Below are the code and all the weights of a small trained network. Each question names an input and a class and asks about switching units off, where a switched-off unit gives its printed mean instead of its output.

import numpy as np


def w(rows, s, z=0):
    codes = np.array(rows[::2]) - 128.0
    scale = np.full(codes.shape[1], s)
    scale[-1] = z or s
    return codes * scale


def f(y):
    return y / 2 * (1 + np.tanh(0.7978845608 * (y + 0.044715 * y**3)))


def log_softmax(a):
    a = a - a.max(-1, keepdims=True)
    return a - np.log(np.exp(a).sum(-1, keepdims=True))


def net(x, mask):
    res = np.array(x, float).reshape(1, 2) / 4 @ E
    y = f(res @ A[0][:, :-1].T + A[0][:, -1])
    res = res + np.where(mask, y, B[0][:, -1]) @ B[0][:, :-1]
    return log_softmax(res[-1] @ U[:, :-1].T + U[:, -1])


A, B = {}, {}
E = w([
[164,229,150,47,212,25],'x0',
[144,2,43,75,250,130],'x1',
],0.0084)
A[0] = w([
[142,70,98,144,146,146,155],'n1',
[128,112,144,139,124,103,177],'n2',
[143,101,110,87,253,92,206],'n3',
[93,122,134,129,132,103,33],'n4',
[137,175,128,115,141,109,229],'n5',
[121,142,134,141,113,120,110],'n6',
[119,129,132,130,106,109,54],'n7',
[126,131,126,106,109,148,254],'n8',
[119,130,129,91,125,140,65],'n9',
[120,121,90,114,164,133,173],'n10',
[125,124,118,108,166,125,189],'n11',
[118,88,108,162,96,179,153],'n12',
[139,205,138,113,164,86,74],'n13',
[149,117,127,124,112,132,106],'n14',
[134,208,149,141,76,115,241],'n15',
[116,124,105,121,128,113,146],'n16',
[93,123,126,136,111,134,226],'n17',
[129,70,103,122,175,145,107],'n18',
[130,128,124,146,130,108,42],'n19',
],0.018,0.0029)
B[0] = w([
[89,122,64,79,211,120,184],'n1',
[100,120,142,75,158,134,133],'n2',
[136,250,92,134,174,121,254],'n3',
[186,145,110,165,101,133,123],'n4',
[100,91,134,65,161,39,171],'n5',
[172,150,139,153,105,139,142],'n6',
[193,139,127,185,112,144,131],'n7',
[37,100,166,68,180,130,144],'n8',
[177,138,114,173,102,132,126],'n9',
[139,175,144,146,137,131,171],'n10',
[117,153,140,143,149,135,165],'n11',
[128,49,143,127,92,124,195],'n12',
[171,42,129,140,79,47,193],'n13',
[150,120,120,141,115,128,129],'n14',
[108,209,232,126,147,90,220],'n15',
[125,135,122,121,143,120,135],'n16',
[54,110,141,37,162,146,152],'n17',
[159,210,149,131,148,109,196],'n18',
[171,133,109,156,107,125,123],'n19',
],0.023,0.018)
U = w([
[107,169,171,126,122,165,66],'0',
[109,1,62,113,113,188,254],'1',
[198,103,138,162,89,151,20],'2',
[178,127,107,149,79,136,21],'3',
[143,116,93,187,81,115,5],'4',
[121,47,169,106,51,82,238],'5',
[131,249,124,114,209,85,169],'6',
],0.0095,0.0016)

Each question gives the input, the list of numbers given to net, and the class t.
The units are the neurons (one row each of A and B). Each row of codes is followed by its name. A weight is (code - 128) times the scale printed after its matrix; where a second scale follows, it is the last column's (A, B and U).
mask holds one flag per neuron, in row order. A switched-off neuron (its flag False) gives its mean, the last column of its row in B, instead of its output. The means were averaged over made-up inputs and are rounded, as every weight is.
A unit's drop is (log p(t) with every unit on - log p(t) with that unit switched off) / (log p(t) with every unit on - log p(t) with every unit switched off).
The circuit of an input: a set's keep is (log p(t) with only the set's units on - log p(t) with every unit switched off) / (log p(t) with every unit on - log p(t) with every unit switched off). Starting from the 12 units with the biggest drops (on a tie, the unit counted first), units are removed one at a time, each time the one whose removal leaves the highest keep (on an exact tie, the one counted first), for as long as the keep stays at least 0.8.
circuit, biggest first: the units of the circuit, biggest drop first
unit that matters most: the unit with the biggest drop
k most important neurons: the k neurons with the biggest drops, biggest first
drop of u: that unit's drop, to one decimal
input [7,-7], class 5: unit that matters most -> n13
input [-2,-3], class 0: 2 most important neurons -> [n3; n13]
input [4,-2], class 5: 2 most important neurons -> [n3; n13]
input [-4,2], class 1: 2 most important neurons -> [n3; n15]
input [-5,3], class 1: 3 most important neurons -> [n3; n15; n12]
input [1,-1], class 5: 2 most important neurons -> [n3; n18]
input [-5,-6], class 0: 2 most important neurons -> [n13; n15]
input [8,-8], class 5: 2 most important neurons -> [n13; n3]
input [-4,-5], class 0: 3 most important neurons -> [n13; n3; n15]
input [-6,-6], class 5: 2 most important neurons -> [n3; n12]
input [-7,3], class 1: 2 most important neurons -> [n3; n12]
input [6,-6], class 5: 2 most important neurons -> [n13; n3]
input [-1,-2], class 0: 2 most important neurons -> [n3; n13]
input [-7,4], class 1: 2 most important neurons -> [n3; n12]
input [6,-7], class 5: circuit, biggest first -> [n13]
input [-6,4], class 1: circuit, biggest first -> [n3; n15]
input [-4,-1], class 1: 2 most important neurons -> [n15; n3]
input [-6,-4], class 5: 2 most important neurons -> [n3; n12]
input [-3,-4], class 0: drop of n3 -> 0.4
input [-5,-4], class 5: drop of n3 -> 0.4
input [0,0], class 0: drop of n19 -> 0.0
input [6,-8], class 5: circuit, biggest first -> [n13]
input [-6,3], class 1: drop of n15 -> 0.1
